Below is a small trained network, with its code and all its weights. Each question gives an input and a class and asks what happens when units are switched off, that is, made to give their printed mean instead of their output.

import numpy as np


def w(rows, s, z=0):
    codes = np.array(rows[::2]) - 128.0
    scale = np.full(codes.shape[1], s)
    scale[-1] = z or s
    return codes * scale


def norm(h):
    return h / np.sqrt((h * h).mean(-1, keepdims=True) + 1e-5)


def f(y):
    return y / 2 * (1 + np.tanh(0.7978845608 * (y + 0.044715 * y**3)))


def log_softmax(a):
    a = a - a.max(-1, keepdims=True)
    return a - np.log(np.exp(a).sum(-1, keepdims=True))


def net(x, mask):
    res = np.array(x, float).reshape(1, 7) / 4 @ E
    u = 0
    for l in range(4):
        y = f(norm(res) @ A[l][:, :-1].T + A[l][:, -1])
        res = res + np.where(mask[u : u + 4], y, B[l][:, -1]) @ B[l][:, :-1]
        u += 4
    return log_softmax(norm(res)[-1] @ U[:, :-1].T + U[:, -1])


A, B = {}, {}
E = w([
[128,130,127,128,129,128,127],'x0',
[9,90,103,158,235,94,43],'x1',
[57,157,143,139,53,177,118],'x2',
[124,127,136,129,130,131,136],'x3',
[124,130,135,125,130,125,134],'x4',
[100,142,23,22,170,199,147],'x5',
[118,126,150,121,133,138,140],'x6',
],0.011)
A[0] = w([
[202,150,105,68,75,159,143,44],'0.n1',
[65,201,120,149,43,188,97,75],'0.n2',
[82,158,23,34,115,122,181,30],'0.n3',
[254,91,136,112,242,128,126,4],'0.n4',
],0.0094,0.0032)
B[0] = w([
[93,212,109,197,154,179,145,237],'0.n1',
[50,71,81,79,75,9,181,212],'0.n2',
[184,54,181,25,205,136,105,253],'0.n3',
[12,87,105,105,19,45,207,214],'0.n4',
],0.013,0.0057)
A[1] = w([
[38,2,119,138,184,144,74,138],'1.n1',
[95,209,86,95,222,118,47,206],'1.n2',
[150,244,108,125,123,187,82,3],'1.n3',
[117,104,179,253,34,115,119,134],'1.n4',
],0.0077,0.0064)
B[1] = w([
[68,196,154,124,82,162,110,254],'1.n1',
[190,99,138,249,203,122,178,217],'1.n2',
[120,159,190,62,143,145,126,122],'1.n3',
[184,101,127,99,131,160,102,242],'1.n4',
],0.013,0.0063)
A[2] = w([
[71,113,115,180,169,124,124,79],'2.n1',
[89,83,109,56,168,132,105,166],'2.n2',
[181,124,169,114,115,111,33,4],'2.n3',
[177,247,161,103,87,149,180,65],'2.n4',
],0.014,0.0044)
B[2] = w([
[92,225,103,147,59,155,112,198],'2.n1',
[221,97,135,122,83,109,162,255],'2.n2',
[151,3,191,108,236,168,145,158],'2.n3',
[41,190,128,208,169,131,75,245],'2.n4',
],0.013,0.0065)
A[3] = w([
[67,90,97,117,77,9,213,79],'3.n1',
[121,61,116,93,134,242,128,179],'3.n2',
[62,35,176,166,95,106,76,228],'3.n3',
[193,43,211,119,170,155,120,4],'3.n4',
],0.011,0.0035)
B[3] = w([
[22,108,123,37,50,39,161,254],'3.n1',
[184,90,179,144,158,146,109,180],'3.n2',
[247,97,115,35,158,111,167,227],'3.n3',
[211,47,42,160,169,203,69,209],'3.n4',
],0.014,0.0081)
U = w([
[56,86,82,41,10,29,215,8],'0',
[226,42,171,83,214,211,134,246],'1',
[50,227,118,237,133,205,67,130],'2',
],0.013,0.0013)

Each question gives the input, the list of numbers given to net, and the class t.
The units are the neurons (one row each of A and B). Each row of codes is followed by its name. A weight is (code - 128) times the scale printed after its matrix; where a second scale follows, it is the last column's (A, B and U).
mask holds one flag per neuron, layer by layer. A switched-off neuron (its flag False) gives its mean, the last column of its row in B, instead of its output. The means were averaged over made-up inputs and are rounded, as every weight is.
A unit's drop is (log p(t) with every unit on - log p(t) with that unit switched off) / (log p(t) with every unit on - log p(t) with every unit switched off).
The circuit of an input: a set's keep is (log p(t) with only the set's units on - log p(t) with every unit switched off) / (log p(t) with every unit on - log p(t) with every unit switched off). Starting from the 12 units with the biggest drops (on a tie, the unit counted first), units are removed one at a time, each time the one whose removal leaves the highest keep (on an exact tie, the one counted first), for as long as the keep stays at least 0.8.
circuit, biggest first: the units of the circuit, biggest drop first
most important unit: the unit with the biggest drop
top k neurons: the k neurons with the biggest drops, biggest first
top k neurons in layer l: the k neurons of layer l with the biggest drops, biggest first
drop of u: that unit's drop, to one decimal
input [8,-5,-7,6,7,3,6], class 0: circuit, biggest first -> 0.n4
input [5,-8,-7,7,-1,4,-3], class 2: circuit, biggest first -> 0.n1, 2.n4
input [-7,8,7,-5,-4,1,-4], class 2: top 2 neurons -> 2.n1, 0.n4
input [-7,8,-8,8,3,7,3], class 0: top 4 neurons -> 0.n4, 0.n1, 2.n2, 2.n1
input [2,-1,6,-8,0,-8,-7], class 1: top 3 neurons -> 1.n4, 0.n4, 2.n3
input [-2,-4,-3,8,-2,2,-7], class 2: top 2 neurons in layer 0 -> 0.n1, 0.n2
input [4,-5,2,7,4,-6,-7], class 1: top 2 neurons -> 1.n4, 2.n3
input [-8,-6,0,-4,5,6,-3], class 1: top 2 neurons -> 0.n3, 1.n1
input [8,-8,-6,-5,5,2,-5], class 2: top 2 neurons in layer 0 -> 0.n1, 0.n2
input [4,5,4,-3,7,0,-5], class 2: top 3 neurons -> 2.n1, 0.n4, 1.n2
input [2,-1,4,-4,-6,6,-6], class 1: top 2 neurons -> 0.n3, 0.n4
input [-4,-5,3,3,-5,2,-6], class 2: top 3 neurons -> 0.n1, 0.n4, 2.n4
input [-6,2,-7,7,-4,-7,-2], class 0: top 3 neurons -> 0.n4, 3.n1, 0.n3
input [-2,6,4,7,-2,0,-8], class 2: most important unit -> 0.n4
input [4,-5,2,-2,8,-6,1], class 1: top 2 neurons -> 1.n4, 2.n3
input [-7,-3,6,3,-3,8,-2], class 1: top 2 neurons in layer 0 -> 0.n3, 0.n4
input [-7,8,3,-3,6,-6,-1], class 2: top 2 neurons -> 2.n1, 1.n1
input [7,6,-8,-6,1,7,3], class 0: top 2 neurons -> 0.n4, 1.n4
input [0,4,5,-7,4,6,6], class 1: top 2 neurons -> 0.n3, 0.n4
input [-8,7,-2,7,7,-4,-2], class 2: most important unit -> 2.n1
input [4,-4,3,-8,-4,-2,8], class 2: top 2 neurons in layer 0 -> 0.n4, 0.n1
input [2,2,-7,7,-8,6,-6], class 0: drop of 0.n4 -> 7.1
input [-5,5,-6,-5,4,0,0], class 0: drop of 0.n4 -> 6.9
input [2,5,-1,0,6,-6,8], class 1: drop of 0.n1 -> 2.0
input [-4,3,-1,-4,-1,2,-6], class 2: drop of 1.n2 -> 0.8
